Here is a tiny trained network, its code and every weight. The questions are about switching its units off for an input and a class, where a switched-off unit gives its printed mean instead of its output.

import numpy as np


def w(rows, s, z=0):
    codes = np.array(rows[::2]) - 128.0
    scale = np.full(codes.shape[1], s)
    scale[-1] = z or s
    return codes * scale


def f(y):
    return y / 2 * (1 + np.tanh(0.7978845608 * (y + 0.044715 * y**3)))


def log_softmax(a):
    a = a - a.max(-1, keepdims=True)
    return a - np.log(np.exp(a).sum(-1, keepdims=True))


def net(x, mask):
    res = np.array(x, float).reshape(1, 2) / 4 @ E
    y = f(res @ A[0][:, :-1].T + A[0][:, -1])
    res = res + np.where(mask, y, B[0][:, -1]) @ B[0][:, :-1]
    return log_softmax(res[-1] @ U[:, :-1].T + U[:, -1])


A, B = {}, {}
E = w([
[154,95,147,4,105],'x0',
[43,87,112,150,112],'x1',
],0.027)
A[0] = w([
[212,117,156,87,108,126],'neuron 1',
[168,219,122,168,203,254],'neuron 2',
[36,29,92,62,95,32],'neuron 3',
[34,92,169,71,113,53],'neuron 4',
[102,53,210,72,37,138],'neuron 5',
[221,109,185,80,127,138],'neuron 6',
[69,151,147,147,137,108],'neuron 7',
[145,139,121,132,148,98],'neuron 8',
[139,192,158,167,195,216],'neuron 9',
[57,24,163,206,70,152],'neuron 10',
[7,173,59,138,139,180],'neuron 11',
[191,139,188,74,144,155],'neuron 12',
[58,129,64,157,106,120],'neuron 13',
],0.013,0.007)
B[0] = w([
[82,119,78,66,186,230],'neuron 1',
[227,230,207,207,72,243],'neuron 2',
[232,201,255,167,53,233],'neuron 3',
[247,207,124,151,68,200],'neuron 4',
[161,148,164,83,105,245],'neuron 5',
[123,42,113,75,169,250],'neuron 6',
[35,99,93,183,175,175],'neuron 7',
[152,115,127,114,126,137],'neuron 8',
[145,193,161,211,50,215],'neuron 9',
[48,103,149,188,169,255],'neuron 10',
[99,80,178,207,133,243],'neuron 11',
[130,108,54,99,173,238],'neuron 12',
[23,66,100,149,129,214],'neuron 13',
],0.011,0.021)
U = w([
[177,215,145,132,124,238],'0',
[5,16,89,138,178,1],'1',
[105,8,53,24,220,44],'2',
],0.011,0.0023)

Each question gives the input, the list of numbers given to net, and the class t.
The units are the neurons (one row each of A and B). Each row of codes is followed by its name. A weight is (code - 128) times the scale printed after its matrix; where a second scale follows, it is the last column's (A, B and U).
mask holds one flag per neuron, in row order. A switched-off neuron (its flag False) gives its mean, the last column of its row in B, instead of its output. The means were averaged over made-up inputs and are rounded, as every weight is.
A unit's drop is (log p(t) with every unit on - log p(t) with that unit switched off) / (log p(t) with every unit on - log p(t) with every unit switched off).
The circuit of an input: a set's keep is (log p(t) with only the set's units on - log p(t) with every unit switched off) / (log p(t) with every unit on - log p(t) with every unit switched off). Starting from the 12 units with the biggest drops (on a tie, the unit counted first), units are removed one at a time, each time the one whose removal leaves the highest keep (on an exact tie, the one counted first), for as long as the keep stays at least 0.8.
circuit, biggest first: the units of the circuit, biggest drop first
top k neurons: the k neurons with the biggest drops, biggest first
drop of u: that unit's drop, to one decimal
input [0,2], class 1: circuit, biggest first => neuron 2
input [1,-6], class 2: circuit, biggest first => neuron 3; neuron 6
input [1,8], class 0: top 2 neurons => neuron 3; neuron 4
input [8,0], class 2: top 2 neurons => neuron 6; neuron 2
input [3,0], class 2: top 2 neurons => neuron 2; neuron 9
input [-5,1], class 1: top 3 neurons => neuron 3; neuron 4; neuron 13
input [-2,1], class 1: top 2 neurons => neuron 3; neuron 4
input [1,6], class 0: top 3 neurons => neuron 3; neuron 4; neuron 6
input [2,6], class 0: drop of neuron 3 => 1.2
input [1,-1], class 2: drop of neuron 3 => 0.3
